Here is a tiny trained network, its code and every weight. The questions are about switching its units off for an input and a class, where a switched-off unit gives its printed mean instead of its output.

import numpy as np


def w(rows, s, z=0):
    codes = np.array(rows[::2]) - 128.0
    scale = np.full(codes.shape[1], s)
    scale[-1] = z or s
    return codes * scale


def norm(h):
    return h / np.sqrt((h * h).mean(-1, keepdims=True) + 1e-5)


def f(y):
    return y / 2 * (1 + np.tanh(0.7978845608 * (y + 0.044715 * y**3)))


def log_softmax(a):
    a = a - a.max(-1, keepdims=True)
    return a - np.log(np.exp(a).sum(-1, keepdims=True))


def net(x, mask):
    res = np.array(x, float).reshape(1, 3) / 4 @ E
    u = 0
    for l in range(3):
        y = f(norm(res) @ A[l][:, :-1].T + A[l][:, -1])
        res = res + np.where(mask[u : u + 4], y, B[l][:, -1]) @ B[l][:, :-1]
        u += 4
    return log_softmax(norm(res)[-1] @ U[:, :-1].T + U[:, -1])


A, B = {}, {}
E = w([
[231,189,224],'x0',
[63,57,226],'x1',
[237,2,117],'x2',
],0.00069)
A[0] = w([
[41,250,106,252],'L0N1',
[195,140,139,121],'L0N2',
[112,102,129,188],'L0N3',
[90,42,210,248],'L0N4',
],0.0012,0.0021)
B[0] = w([
[215,11,47,253],'L0N1',
[102,116,115,124],'L0N2',
[162,121,57,178],'L0N3',
[184,139,3,242],'L0N4',
],0.0016,0.0014)
A[1] = w([
[56,43,245,94],'L1N1',
[57,221,145,2],'L1N2',
[26,253,130,76],'L1N3',
[183,139,161,179],'L1N4',
],0.004,0.00069)
B[1] = w([
[231,247,9,113],'L1N1',
[211,75,154,39],'L1N2',
[215,5,127,210],'L1N3',
[76,86,105,255],'L1N4',
],0.0029,0.00037)
A[2] = w([
[156,166,80,167],'L2N1',
[160,59,126,254],'L2N2',
[65,138,119,235],'L2N3',
[186,196,252,160],'L2N4',
],0.0036,0.00084)
B[2] = w([
[145,199,137,194],'L2N1',
[143,104,182,250],'L2N2',
[115,133,174,165],'L2N3',
[4,70,21,134],'L2N4',
],0.0031,0.0012)
U = w([
[229,25,160,176],'0',
[27,97,51,180],'1',
[202,215,64,167],'2',
[71,167,254,104],'3',
[114,145,172,3],'4',
],0.0095,0.0055)

Each question gives the input, the list of numbers given to net, and the class t.
The units are the neurons (one row each of A and B). Each row of codes is followed by its name. A weight is (code - 128) times the scale printed after its matrix; where a second scale follows, it is the last column's (A, B and U).
mask holds one flag per neuron, layer by layer. A switched-off neuron (its flag False) gives its mean, the last column of its row in B, instead of its output. The means were averaged over made-up inputs and are rounded, as every weight is.
A unit's drop is (log p(t) with every unit on - log p(t) with that unit switched off) / (log p(t) with every unit on - log p(t) with every unit switched off).
The circuit of an input: a set's keep is (log p(t) with only the set's units on - log p(t) with every unit switched off) / (log p(t) with every unit on - log p(t) with every unit switched off). Starting from all 12 units, units are removed one at a time, each time the one whose removal leaves the highest keep (on an exact tie, the one counted first), for as long as the keep stays at least 0.8.
units of the circuit, in order: the units of the circuit, biggest drop first
unit that matters most: the unit with the biggest drop
top k neurons: the k neurons with the biggest drops, biggest first
k most important neurons of layer l: the k neurons of layer l with the biggest drops, biggest first
input [2,-1,-2], class 3: top 3 neurons => L1N1; L0N1; L1N3
input [5,-4,-1], class 1: units of the circuit, in order => L2N4; L1N1
input [3,0,-2], class 3: unit that matters most => L1N4
input [7,0,5], class 1: units of the circuit, in order => L2N4; L1N3; L0N1
input [-5,7,6], class 2: units of the circuit, in order => L1N1; L0N1; L1N3
input [-1,0,-1], class 3: units of the circuit, in order => L1N1; L1N3; L2N4
input [6,2,3], class 1: top 2 neurons => L2N4; L1N3
input [-2,2,1], class 3: units of the circuit, in order => L1N3; L2N4; L1N2
input [4,7,6], class 2: 2 most important neurons of layer 1 => L1N1; L1N3
input [5,8,7], class 2: units of the circuit, in order => L1N1; L0N1
input [-4,0,-4], class 0: 3 most important neurons of layer 1 => L1N3; L1N1; L1N4
input [-3,0,0], class 3: units of the circuit, in order => L1N1; L2N4; L1N3
input [8,-1,2], class 1: units of the circuit, in order => L2N4; L1N3
input [3,-1,3], class 3: most important neuron of layer 1 => L1N4
input [-7,5,-8], class 0: units of the circuit, in order => L1N3; L1N2; L2N4
input [-5,7,0], class 2: 2 most important neurons of layer 1 => L1N1; L1N4
input [-3,-5,-8], class 0: 2 most important neurons of layer 1 => L1N3; L1N1
input [-2,-2,-3], class 3: top 4 neurons => L1N1; L0N1; L2N4; L1N3
input [-5,8,-1], class 2: top 2 neurons => L1N1; L2N4
input [0,8,-7], class 2: top 2 neurons => L1N1; L0N1
